Here is a tiny trained network, its code and every weight. The questions are about switching its units off for an input and a class, where a switched-off unit gives its printed mean instead of its output.

import numpy as np


def w(rows, s, z=0):
    codes = np.array(rows[::2]) - 128.0
    scale = np.full(codes.shape[1], s)
    scale[-1] = z or s
    return codes * scale


def norm(h):
    return h / np.sqrt((h * h).mean(-1, keepdims=True) + 1e-5)


def f(y):
    return np.maximum(y, 0)


def log_softmax(a):
    a = a - a.max(-1, keepdims=True)
    return a - np.log(np.exp(a).sum(-1, keepdims=True))


def net(x, mask):
    res = np.array(x, float).reshape(1, 3) / 4 @ E
    u = 0
    for l in range(2):
        y = f(norm(res) @ A[l][:, :-1].T + A[l][:, -1])
        res = res + np.where(mask[u : u + 12], y, B[l][:, -1]) @ B[l][:, :-1]
        u += 12
    return log_softmax(norm(res)[-1] @ U[:, :-1].T + U[:, -1])


A, B = {}, {}
E = w([
[108,151,154,41,1,198],'x0',
[186,146,120,254,89,111],'x1',
[149,125,65,153,199,230],'x2',
],0.0081)
A[0] = w([
[103,132,111,126,117,196,64],'L0N0',
[233,102,147,130,93,132,242],'L0N1',
[172,150,56,134,225,157,127],'L0N2',
[118,100,144,137,118,197,1],'L0N3',
[194,54,187,151,129,128,79],'L0N4',
[13,74,44,70,117,95,221],'L0N5',
[139,173,87,121,124,187,17],'L0N6',
[136,97,68,151,159,255,201],'L0N7',
[100,117,139,141,158,75,64],'L0N8',
[104,208,73,98,50,211,109],'L0N9',
[192,138,89,100,108,186,18],'L0N10',
[114,2,114,196,83,48,114],'L0N11',
],0.011,0.0039)
B[0] = w([
[68,101,60,217,81,132,165],'L0N0',
[43,181,121,19,137,116,200],'L0N1',
[173,129,123,73,42,113,225],'L0N2',
[69,131,145,152,96,160,146],'L0N3',
[84,122,101,105,155,88,151],'L0N4',
[165,160,151,188,159,109,229],'L0N5',
[39,109,207,192,135,198,160],'L0N6',
[183,82,55,196,125,254,255],'L0N7',
[70,64,247,222,203,128,165],'L0N8',
[51,201,188,184,68,144,224],'L0N9',
[60,138,214,178,136,181,163],'L0N10',
[147,98,212,97,214,159,208],'L0N11',
],0.0076,0.0084)
A[1] = w([
[149,23,68,183,170,192,90],'L1N0',
[92,141,176,164,148,169,69],'L1N1',
[75,93,157,112,222,47,149],'L1N2',
[55,148,75,125,93,89,129],'L1N3',
[150,189,174,163,91,133,221],'L1N4',
[109,136,91,113,116,185,102],'L1N5',
[186,92,80,132,108,153,119],'L1N6',
[161,151,176,72,40,124,106],'L1N7',
[151,154,107,156,154,191,210],'L1N8',
[199,59,125,146,253,153,254],'L1N9',
[139,102,127,99,104,151,45],'L1N10',
[95,182,193,112,90,107,144],'L1N11',
],0.011,0.0028)
B[1] = w([
[177,150,66,49,54,128,210],'L1N0',
[58,101,208,152,85,75,187],'L1N1',
[166,88,190,225,106,159,223],'L1N2',
[205,110,189,122,145,112,147],'L1N3',
[95,188,187,57,201,123,195],'L1N4',
[129,83,205,254,122,97,169],'L1N5',
[157,149,142,57,158,71,163],'L1N6',
[107,211,116,66,139,113,170],'L1N7',
[119,62,106,121,29,198,196],'L1N8',
[186,98,103,89,123,127,245],'L1N9',
[168,106,153,132,111,117,131],'L1N10',
[154,144,20,94,167,141,206],'L1N11',
],0.0086,0.011)
U = w([
[193,50,215,199,225,102,254],'0',
[72,201,161,79,191,111,254],'1',
[133,130,56,164,201,85,2],'2',
[103,109,58,161,223,67,2],'3',
[73,70,71,145,180,3,2],'4',
[101,102,57,162,235,121,2],'5',
[221,55,77,119,137,169,254],'6',
[74,128,165,178,111,209,188],'7',
],0.011,0.0043)

Each question gives the input, the list of numbers given to net, and the class t.
The units are the neurons (one row each of A and B). Each row of codes is followed by its name. A weight is (code - 128) times the scale printed after its matrix; where a second scale follows, it is the last column's (A, B and U).
mask holds one flag per neuron, layer by layer. A switched-off neuron (its flag False) gives its mean, the last column of its row in B, instead of its output. The means were averaged over made-up inputs and are rounded, as every weight is.
A unit's drop is (log p(t) with every unit on - log p(t) with that unit switched off) / (log p(t) with every unit on - log p(t) with every unit switched off).
The circuit of an input: a set's keep is (log p(t) with only the set's units on - log p(t) with every unit switched off) / (log p(t) with every unit on - log p(t) with every unit switched off). Starting from the 12 units with the biggest drops (on a tie, the unit counted first), units are removed one at a time, each time the one whose removal leaves the highest keep (on an exact tie, the one counted first), for as long as the keep stays at least 0.8.
circuit, biggest first: the units of the circuit, biggest drop first
unit that matters most: the unit with the biggest drop
top k neurons: the k neurons with the biggest drops, biggest first
top k neurons in layer l: the k neurons of layer l with the biggest drops, biggest first
drop of u: that unit's drop, to one decimal
input [0,5,-1], class 0: circuit, biggest first -> [L0N9, L0N7, L1N0]
input [8,-1,-1], class 1: circuit, biggest first -> [L0N7, L1N7]
input [-7,-6,1], class 6: unit that matters most -> L0N9
input [-1,2,0], class 0: top 2 neurons in layer 0 -> [L0N7, L0N9]
input [1,5,-3], class 1: top 2 neurons -> [L0N1, L0N8]
input [0,-8,-5], class 0: top 2 neurons -> [L1N2, L0N2]
input [-1,3,0], class 0: top 4 neurons in layer 0 -> [L0N7, L0N9, L0N1, L0N4]
input [7,5,-1], class 1: drop of L0N7 -> 0.2
input [-1,1,0], class 0: top 2 neurons -> [L0N7, L1N0]
input [0,4,-4], class 0: drop of L0N2 -> 0.9
input [-8,-1,7], class 6: drop of L0N6 -> 0.0
input [7,-3,-3], class 1: drop of L0N7 -> 0.1
